Below are the code and all the weights of a small trained network. Each question names an input and a target symbol and asks about switching units off, where a switched-off unit gives its printed mean instead of its output.

import numpy as np


def w(rows, s, z=0):
    codes = np.array(rows[::2]) - 128.0
    scale = np.full(codes.shape[1], s)
    scale[-1] = z or s
    return codes * scale


def norm(h):
    return h / np.sqrt((h * h).mean(-1, keepdims=True) + 1e-5)


def f(y):
    return np.maximum(y, 0)


def softmax(a):
    e = np.exp(a - a.max(-1, keepdims=True))
    return e / e.sum(-1, keepdims=True)


def log_softmax(a):
    a = a - a.max(-1, keepdims=True)
    return a - np.log(np.exp(a).sum(-1, keepdims=True))


def net(x, mask):
    ids = ['Λαεηστ'.index(c) for c in x.split()]
    T = len(ids)
    res = E[ids] + P[:T]
    q, k, v = (norm(res) @ M[0].T for M in (Q, K, V))
    z = softmax(np.where(np.tri(T) > 0, q @ k.T / 3**0.5, -1e9)) @ v
    res = res + np.where(mask[0], z, O[0][:, -1]) @ O[0][:, :-1]
    y = f(norm(res) @ A[0][:, :-1].T + A[0][:, -1])
    res = res + np.where(mask[1:17], y, B[0][:, -1]) @ B[0][:, :-1]
    return log_softmax(norm(res)[-1] @ U[:, :-1].T + U[:, -1])


Q, K, V, O, A, B = {}, {}, {}, {}, {}, {}
E = w([
[23,191,84,52,190,164,183,121],'Λ',
[82,255,147,80,178,47,165,222],'α',
[111,166,156,147,94,114,243,45],'ε',
[204,116,31,167,236,171,170,5],'η',
[97,156,172,18,51,117,160,66],'σ',
[88,151,70,163,82,97,73,145],'τ',
],0.016)
P = w([
[86,128,123,91,167,80,140,123],'0',
[153,102,98,146,157,4,130,129],'1',
[153,217,97,155,79,134,136,105],'2',
[86,132,133,90,155,140,153,126],'3',
[153,92,87,162,138,64,136,137],'4',
[110,162,138,196,101,140,109,92],'5',
[99,96,150,105,149,170,144,119],'6',
[158,70,97,166,141,83,128,115],'7',
[79,140,163,226,112,149,99,76],'8',
],0.018)
Q[0] = w([
[195,163,250,119,163,220,166,164],'h1',
[58,115,112,129,129,120,204,184],'h1',
[114,106,161,43,220,82,198,69],'h1',
],0.021)
K[0] = w([
[151,188,128,77,195,39,223,108],'h1',
[118,141,208,195,131,165,133,196],'h1',
[153,89,223,133,147,250,64,119],'h1',
],0.016)
V[0] = w([
[191,105,116,159,212,112,225,151],'h1',
[53,129,115,251,107,138,242,151],'h1',
[96,124,45,134,175,96,15,80],'h1',
],0.012)
O[0] = w([
[2,40,78,145,54,64,154,122,106],'h1',
[210,55,91,117,128,45,89,93,254],'h1',
[161,100,114,135,95,234,172,142,103],'h1',
],0.0077,0.0086)
A[0] = w([
[95,90,122,100,102,160,163,88,132],'n1',
[100,106,127,182,125,216,143,169,67],'n2',
[142,209,60,190,185,160,117,146,143],'n3',
[140,74,171,2,91,91,85,105,94],'n4',
[158,133,85,48,132,117,83,152,94],'n5',
[73,139,143,157,169,125,121,196,83],'n6',
[204,72,140,113,142,186,213,239,38],'n7',
[115,131,101,105,124,162,127,157,81],'n8',
[131,193,97,101,81,181,137,72,106],'n9',
[77,132,129,79,164,185,73,80,107],'n10',
[67,104,206,102,175,180,110,147,69],'n11',
[22,205,196,164,77,195,10,191,119],'n12',
[79,106,126,112,183,178,163,114,2],'n13',
[133,182,154,91,37,179,183,121,70],'n14',
[72,75,112,44,146,195,83,178,4],'n15',
[186,64,114,75,175,117,125,174,124],'n16',
],0.019,0.0067)
B[0] = w([
[149,143,123,109,139,154,94,158,205],'n1',
[95,131,202,167,82,113,171,118,146],'n2',
[175,153,155,178,148,211,96,148,224],'n3',
[189,171,147,155,136,218,140,149,253],'n4',
[164,121,167,131,138,107,113,111,169],'n5',
[118,75,135,107,142,196,178,151,142],'n6',
[25,142,108,211,111,106,208,200,166],'n7',
[123,117,105,158,118,136,130,164,138],'n8',
[49,136,135,98,110,133,154,160,254],'n9',
[67,141,95,188,130,95,126,85,194],'n10',
[199,74,110,145,183,74,136,113,161],'n11',
[34,118,88,99,45,7,169,70,175],'n12',
[118,147,160,104,60,111,103,73,156],'n13',
[213,105,134,183,174,151,102,138,221],'n14',
[145,58,2,102,114,173,139,182,144],'n15',
[43,121,107,123,103,73,136,137,170],'n16',
],0.03,0.0092)
U = w([
[128,89,38,95,114,124,77,97,130],'Λ',
[94,92,181,54,171,120,164,66,129],'α',
[180,191,148,106,170,167,57,87,186],'ε',
[53,232,145,45,51,116,114,19,119],'η',
[159,102,176,171,140,2,86,30,154],'σ',
[53,200,120,201,47,149,186,136,1],'τ',
],0.0076,0.007)

Each question gives the input, a string of symbols that net reads in full, and the target symbol t.
The units are the heads (3 rows each of Q, K, V and O) and the neurons (one row each of A and B). Each row of codes is followed by its name. A weight is (code - 128) times the scale printed after its matrix; where a second scale follows, it is the last column's (O, A, B and U).
mask holds one flag per unit, heads first, then neurons. A switched-off unit (its flag False) gives its mean, the last column of its rows in O or B, instead of its output. The means were averaged over made-up inputs and are rounded, as every weight is.
A unit's drop is (log p(t) with every unit on - log p(t) with that unit switched off) / (log p(t) with every unit on - log p(t) with every unit switched off).
The circuit of an input: a set's keep is (log p(t) with only the set's units on - log p(t) with every unit switched off) / (log p(t) with every unit on - log p(t) with every unit switched off). Starting from the 12 units with the biggest drops (on a tie, the unit counted first), units are removed one at a time, each time the one whose removal leaves the highest keep (on an exact tie, the one counted first), for as long as the keep stays at least 0.8.
units of the circuit, in order: the units of the circuit, biggest drop first
k most important neurons: the k neurons with the biggest drops, biggest first
drop when u is switched off: that unit's drop, to one decimal
input ε α α ε α, target σ: units of the circuit, in order	(n9, h1)
input α ε Λ ε τ ε ε τ τ, target η: units of the circuit, in order	(n12)
input α τ ε α σ Λ Λ Λ, target η: units of the circuit, in order	(n14, n13)
input ε ε ε σ, target σ: units of the circuit, in order	(h1, n11, n12)
input Λ Λ α Λ ε ε Λ Λ, target σ: 3 most important neurons	(n5, n9, n16)
input Λ ε ε τ η, target τ: 2 most important neurons	(n7, n16)
input Λ Λ Λ Λ σ ε ε η ε, target η: 4 most important neurons	(n14, n11, n3, n4)
input ε σ σ η σ Λ σ, target σ: units of the circuit, in order	(h1, n11)
input τ Λ η ε ε, target Λ: 4 most important neurons	(n4, n3, n1, n9)
input σ σ σ ε σ σ, target η: units of the circuit, in order	(n12, h1)
input Λ Λ ε, target ε: 3 most important neurons	(n14, n12, n7)
input ε ε ε α ε, target σ: 2 most important neurons	(n9, n3)
input τ Λ α σ Λ, target ε: units of the circuit, in order	(h1, n7)
input ε ε Λ Λ σ Λ ε ε σ, target η: 2 most important neurons	(n12, n3)
input ε η ε ε σ τ σ η, target τ: units of the circuit, in order	(n16)
input σ ε α Λ η, target Λ: 3 most important neurons	(n4, n1, n9)
input ε τ α, target ε: 2 most important neurons	(n3, n7)
input η ε ε ε σ Λ ε ε ε, target σ: 2 most important neurons	(n9, n4)
input Λ σ ε α ε ε, target η: drop when h1 is switched off	1.2
input ε ε ε σ Λ, target ε: drop when h1 is switched off	1.8
